Here is a tiny trained network, its code and every weight. The questions are about switching its units off for an input and a target symbol, where a switched-off unit gives its printed mean instead of its output.

import numpy as np


def w(rows, s, z=0):
    codes = np.array(rows[::2]) - 128.0
    scale = np.full(codes.shape[1], s)
    scale[-1] = z or s
    return codes * scale


def norm(h):
    return h / np.sqrt((h * h).mean(-1, keepdims=True) + 1e-5)


def f(y):
    return np.maximum(y, 0)


def softmax(a):
    e = np.exp(a - a.max(-1, keepdims=True))
    return e / e.sum(-1, keepdims=True)


def log_softmax(a):
    a = a - a.max(-1, keepdims=True)
    return a - np.log(np.exp(a).sum(-1, keepdims=True))


def net(x, mask):
    ids = ['αβδεξστω'.index(c) for c in x.split()]
    T = len(ids)
    res = E[ids] + P[:T]
    r = norm(res)
    for j in range(3):
        rows = slice(3 * j, 3 * j + 3)
        q, k, v = (r @ M[0][rows].T for M in (Q, K, V))
        z = softmax(np.where(np.tri(T) > 0, q @ k.T / 3**0.5, -1e9)) @ v
        o = O[0][rows]
        res = res + np.where(mask[j], z, o[:, -1]) @ o[:, :-1]
    y = f(norm(res) @ A[0][:, :-1].T + A[0][:, -1])
    res = res + np.where(mask[3:19], y, B[0][:, -1]) @ B[0][:, :-1]
    return log_softmax(norm(res)[-1] @ U[:, :-1].T + U[:, -1])


Q, K, V, O, A, B = {}, {}, {}, {}, {}, {}
E = w([
[107,193,97,189,176,124,74,150],'α',
[138,74,87,205,174,108,80,159],'β',
[129,123,196,152,131,71,242,123],'δ',
[129,194,158,170,202,135,142,69],'ε',
[31,119,185,115,32,169,34,149],'ξ',
[109,128,149,255,133,118,96,103],'σ',
[130,125,129,94,205,143,94,137],'τ',
[92,114,133,48,141,112,174,222],'ω',
],0.0042)
P = w([
[163,134,78,118,86,167,156,125],'0',
[118,255,138,208,229,149,99,204],'1',
[74,86,107,118,137,142,156,91],'2',
[137,106,155,100,108,123,120,122],'3',
[131,129,143,187,182,127,119,191],'4',
[66,103,90,116,148,104,163,91],'5',
[141,101,159,94,108,102,106,112],'6',
[125,112,148,160,168,138,131,170],'7',
[66,141,75,113,136,51,133,102],'8',
[136,99,162,89,117,85,96,103],'9',
],0.0065)
Q[0] = w([
[139,141,237,167,112,149,98,80],'head 0',
[123,65,179,99,126,100,161,157],'head 0',
[199,150,172,113,135,179,55,208],'head 0',
[253,143,187,79,194,113,131,125],'head 1',
[174,108,120,214,141,115,95,55],'head 1',
[178,107,168,109,120,159,14,145],'head 1',
[164,118,173,132,165,169,140,121],'head 2',
[119,147,103,135,127,175,127,162],'head 2',
[52,131,68,160,155,147,161,121],'head 2',
],0.02)
K[0] = w([
[101,127,193,148,105,89,100,68],'head 0',
[102,106,99,84,90,95,178,139],'head 0',
[43,111,155,99,177,94,75,160],'head 0',
[105,100,173,89,254,50,135,110],'head 1',
[150,107,144,206,159,122,105,54],'head 1',
[52,97,123,125,157,99,28,129],'head 1',
[139,117,170,137,153,150,124,144],'head 2',
[103,165,145,138,137,167,127,153],'head 2',
[163,134,111,148,112,207,146,160],'head 2',
],0.022)
V[0] = w([
[137,185,125,95,157,163,107,214],'head 0',
[151,99,189,123,176,116,153,118],'head 0',
[110,120,117,104,112,23,119,150],'head 0',
[103,134,110,158,168,215,136,126],'head 1',
[146,1,99,118,93,160,138,111],'head 1',
[134,168,117,31,108,162,130,89],'head 1',
[104,133,156,152,67,126,88,38],'head 2',
[167,91,100,137,204,74,93,92],'head 2',
[98,113,109,19,99,137,89,71],'head 2',
],0.017)
O[0] = w([
[169,97,146,158,218,72,157,200,226],'head 0',
[144,130,177,61,133,203,89,146,19],'head 0',
[66,69,145,138,114,197,203,146,100],'head 0',
[166,164,117,135,170,220,123,143,168],'head 1',
[117,79,126,129,40,149,60,215,219],'head 1',
[85,163,94,37,70,161,101,67,193],'head 1',
[103,104,84,184,134,48,67,44,72],'head 2',
[193,71,146,92,203,133,62,177,3],'head 2',
[141,76,2,113,127,43,167,137,133],'head 2',
],0.0083,0.0061)
A[0] = w([
[164,147,137,80,150,127,116,51,45],'neuron 0',
[154,113,153,179,100,124,112,88,31],'neuron 1',
[98,83,85,186,139,176,141,150,157],'neuron 2',
[194,78,101,113,64,114,95,105,112],'neuron 3',
[66,153,146,102,158,84,143,179,129],'neuron 4',
[100,115,67,75,135,136,123,153,75],'neuron 5',
[173,126,204,117,173,157,106,171,147],'neuron 6',
[135,113,73,107,128,177,86,96,79],'neuron 7',
[115,114,119,129,58,107,82,112,112],'neuron 8',
[156,142,139,84,139,111,116,59,50],'neuron 9',
[196,118,60,91,156,68,115,147,106],'neuron 10',
[151,113,116,133,112,136,184,141,55],'neuron 11',
[188,109,166,174,250,107,195,104,52],'neuron 12',
[158,115,157,117,115,133,153,67,119],'neuron 13',
[128,113,142,165,146,116,64,68,2],'neuron 14',
[104,126,142,135,167,133,67,103,169],'neuron 15',
],0.013,0.0048)
B[0] = w([
[146,149,175,82,110,67,122,123,139],'neuron 0',
[130,80,95,136,126,170,129,129,138],'neuron 1',
[148,162,160,77,109,118,128,131,186],'neuron 2',
[124,105,140,161,167,99,80,161,211],'neuron 3',
[170,94,118,144,120,131,95,116,183],'neuron 4',
[176,93,137,157,169,117,121,171,203],'neuron 5',
[67,129,131,197,103,76,74,145,254],'neuron 6',
[158,140,172,131,151,138,129,162,158],'neuron 7',
[115,102,155,102,163,142,176,88,241],'neuron 8',
[127,143,157,86,121,72,114,128,135],'neuron 9',
[48,141,102,98,137,189,112,71,203],'neuron 10',
[149,109,120,107,109,112,141,169,143],'neuron 11',
[121,107,202,142,253,123,228,139,242],'neuron 12',
[92,102,129,118,129,122,110,144,140],'neuron 13',
[215,97,106,142,121,167,122,99,144],'neuron 14',
[157,103,132,119,95,112,148,163,166],'neuron 15',
],0.022,0.0073)
U = w([
[141,173,177,184,242,122,242,136,235],'α',
[77,162,172,242,82,83,26,218,42],'β',
[27,137,215,64,32,254,151,103,141],'δ',
[217,204,179,24,125,49,66,81,91],'ε',
[46,87,37,135,96,16,150,37,252],'ξ',
[254,63,106,216,78,213,115,45,102],'σ',
[98,132,22,57,205,233,42,147,30],'τ',
[201,79,84,52,52,106,228,244,94],'ω',
],0.004,0.00044)

Each question gives the input, a string of symbols that net reads in full, and the target symbol t.
The units are the heads (3 rows each of Q, K, V and O) and the neurons (one row each of A and B). Each row of codes is followed by its name. A weight is (code - 128) times the scale printed after its matrix; where a second scale follows, it is the last column's (O, A, B and U).
mask holds one flag per unit, heads first, then neurons. A switched-off unit (its flag False) gives its mean, the last column of its rows in O or B, instead of its output. The means were averaged over made-up inputs and are rounded, as every weight is.
A unit's drop is (log p(t) with every unit on - log p(t) with that unit switched off) / (log p(t) with every unit on - log p(t) with every unit switched off).
most important unit: the unit with the biggest drop
top k neurons: the k neurons with the biggest drops, biggest first
which heads matter: for each layer, one digit per head in row order, 1 if its drop is at least 0.15 and else 0, layers parted by /
drop of u: that unit's drop, to one decimal
input ξ β ξ β, target β: most important unit -> head 1
input ξ ξ σ ξ ξ τ ξ, target τ: which heads matter -> 001
input ω σ τ ξ ω β, target ω: which heads matter -> 001
input τ δ ω ε ω τ ξ β ξ, target τ: which heads matter -> 100
input δ ω ω, target δ: which heads matter -> 001
input ω ξ ξ ξ ω, target β: which heads matter -> 111
input ξ τ ξ ξ ξ τ ξ σ β δ, target δ: which heads matter -> 100
input σ δ ω ω β ω, target σ: which heads matter -> 111
input σ ε ε ξ ξ σ α β α, target σ: which heads matter -> 111
input ξ ω β, target ξ: which heads matter -> 001
input σ σ δ ξ ε ξ ξ ω ξ, target σ: which heads matter -> 111
input σ ω ω ξ ξ ξ ξ ω δ, target σ: which heads matter -> 111
input β ξ ξ ξ α ω ξ ξ ω, target β: which heads matter -> 001
input δ ξ σ ξ ε β, target δ: most important unit -> head 2
input ω ξ τ ξ ξ σ ξ, target σ: top 2 neurons -> (neuron 14; neuron 12)
input τ ξ τ ξ ξ, target δ: top 2 neurons -> (neuron 12; neuron 6)
input ξ σ ξ α σ β ξ ω ω ξ, target ω: top 3 neurons -> (neuron 6; neuron 12; neuron 10)
input ξ δ ξ τ, target τ: drop of head 2 -> 0.8
input ω α δ ξ ω ξ ξ ω δ, target ω: drop of head 1 -> 0.1
input β δ τ ξ ξ ξ β ξ δ, target β: drop of head 0 -> 0.0
input σ ξ α, target σ: most important unit -> head 0
